Look-ups in named tables: a row name and a column name give one cell, copied from the table.

lel =
,dos,gofazu
girunup,0.559,0.339
purizap,0.502,0.842
tor,0.584,0.858
vemeka,0.533,0.283
zodit,0.564,0.861
gusa,0.462,0.679
nida,0.451,0.236

What is the gofazu of gusa in lel?
0.679
What is the dos of zodit in lel?
0.564
What is the dos of gusa in lel?
0.462
What is the gofazu of girunup in lel?
0.339
What is the gofazu of zodit in lel?
0.861
What is the gofazu of purizap in lel?
0.842
What is the dos of nida in lel?
0.451

nanefig =
|  | peg | gul | tek | neti | nifupov | ped | tisa |
|---|---|---|---|---|---|---|---|
| zurab | 114 | 73 | 136 | 163 | 104 | 82 | 99 |
| vepago | 91 | 165 | 138 | 109 | 138 | 80 | 143 |
| bifir | 54 | 229 | 115 | 74 | 159 | 130 | 95 |
| mikave | 103 | 83 | 135 | 119 | 168 | 104 | 167 |
| mugez | 52 | 75 | 89 | 106 | 45 | 168 | 74 |
| dezed | 117 | 120 | 112 | 109 | 128 | 102 | 123 |
| ful | 154 | 133 | 139 | 109 | 97 | 137 | 104 |
| zod | 220 | 86 | 72 | 100 | 66 | 85 | 192 |
| gibu | 97 | 109 | 28 | 88 | 143 | 134 | 140 |
| vumok | 130 | 142 | 162 | 104 | 126 | 152 | 141 |
| ribugi | 95 | 54 | 124 | 178 | 89 | 85 | 121 |
| pidiz | 155 | 127 | 150 | 84 | 117 | 42 | 3 |
| zin | 130 | 85 | 166 | 111 | 66 | 101 | 134 |
| kunos | 117 | 123 | 120 | 106 | 134 | 103 | 103 |

vumok, peg -> 130
dezed, peg -> 117
vumok, gul -> 142
dezed, nifupov -> 128
mikave, tisa -> 167
zod, peg -> 220
pidiz, tisa -> 3
zurab, nifupov -> 104
mugez, tisa -> 74
zin, tisa -> 134
ful, tek -> 139
mikave, tek -> 135
dezed, ped -> 102
vepago, ped -> 80
zod, tek -> 72
mugez, gul -> 75
ful, nifupov -> 97
bifir, peg -> 54
zod, gul -> 86
mugez, tek -> 89

Table kariri
         bula  petasid  rok  sarogem  sidisis  rutivas  valuk
retila    190      175   32      193       95      156    230
pemuru    224      104  146       68      152      188    157
nupapuf   194      176   27      195       93      157    234
lan       191      104  138       98      183      204    170

What is the sarogem of pemuru in kariri? 68
What is the valuk of retila in kariri? 230
What is the petasid of pemuru in kariri? 104
What is the valuk of pemuru in kariri? 157
What is the valuk of lan in kariri? 170
What is the sidisis of pemuru in kariri? 152
What is the rutivas of retila in kariri? 156
What is the rok of pemuru in kariri? 146
What is the bula of retila in kariri? 190
What is the sidisis of retila in kariri? 95
What is the bula of nupapuf in kariri? 194
What is the rutivas of lan in kariri? 204
What is the petasid of nupapuf in kariri? 176
What is the sarogem of nupapuf in kariri? 195
What is the rok of nupapuf in kariri? 27
What is the rutivas of pemuru in kariri? 188
What is the bula of lan in kariri? 191
What is the sarogem of retila in kariri? 193

soti:
        romas  gosinu  tabaf  fuf  sagivit
rezasi    172      41    171  111      104
volel     209       9    187  125       94
falobo    141      60    193   51      130
pegaf     215       5    192  125       93
finofe    155      40    154   42      105
fen       186      22    168   86       97
piru      101     109    134  118      102
nug       101     109    136  119      101
til       166      40    177   65      113

What is the sagivit of piru in soti?
102
What is the romas of fen in soti?
186
What is the romas of finofe in soti?
155
What is the sagivit of til in soti?
113
What is the romas of rezasi in soti?
172
What is the tabaf of til in soti?
177
What is the romas of nug in soti?
101
What is the sagivit of fen in soti?
97
What is the romas of piru in soti?
101
What is the gosinu of piru in soti?
109
What is the gosinu of finofe in soti?
40
Row with the largest romas: pegaf

fizopek:
	favotes	kevi	dezul
luvabo	-0.04	-0.03	-0.15
vas	-0.57	-0.15	0.29
bifa	0.10	-0.12	-0.26
zapu	-0.74	-0.29	0.34
guzaz	0.01	-0.42	-0.04
peferom	0.10	-0.33	-0.11
rutuzif	0.17	-0.12	-0.32
zetoki	-0.90	-0.50	0.55
tok	0.21	0.02	-0.43
pep	0.13	-0.03	-0.26
led	0.18	-0.19	-0.26

dezul of luvabo is -0.15
dezul of pep is -0.26
dezul of zetoki is 0.55
favotes of peferom is 0.10
dezul of bifa is -0.26
kevi of zetoki is -0.50
favotes of bifa is 0.10
favotes of guzaz is 0.01
favotes of luvabo is -0.04
favotes of zapu is -0.74
dezul of led is -0.26
dezul of guzaz is -0.04
kevi of pep is -0.03
dezul of peferom is -0.11
Which row has the largest dezul? zetoki

sav
|  | mik | pires | zifi | leni | telep |
|---|---|---|---|---|---|
| makugav | 0.23 | -0.02 | 0.20 | -0.34 | 0.28 |
| barore | 0.24 | -0.29 | 0.75 | -0.19 | -0.38 |
| kineb | -0.49 | -0.42 | -0.01 | -0.36 | -0.16 |
| dilave | -0.20 | 0.23 | -0.16 | 0.09 | -0.10 |
| tul | 0.14 | -0.08 | 0.04 | -0.07 | -0.49 |
| narut | 0.11 | -0.43 | 0.31 | -0.11 | 0.23 |
| dareb | -0.30 | -0.59 | -0.11 | 0.37 | 0.04 |
| lufu | 0.09 | -0.25 | 0.32 | -0.02 | -0.42 |
| lud | -0.16 | -0.36 | -0.58 | -0.11 | -0.14 |
| sisinu | -0.14 | -0.37 | 0.45 | -0.29 | 0.15 |
| loluka | 0.09 | 0.09 | -0.48 | -0.61 | 0.22 |
| viv | 0.25 | 0.29 | 0.32 | -0.02 | -0.48 |

mik of barore = 0.24
telep of narut = 0.23
telep of dareb = 0.04
leni of lud = -0.11
pires of dareb = -0.59
mik of lud = -0.16
pires of viv = 0.29
telep of kineb = -0.16
telep of loluka = 0.22
leni of dilave = 0.09
zifi of narut = 0.31
Which row has the largest telep? makugav

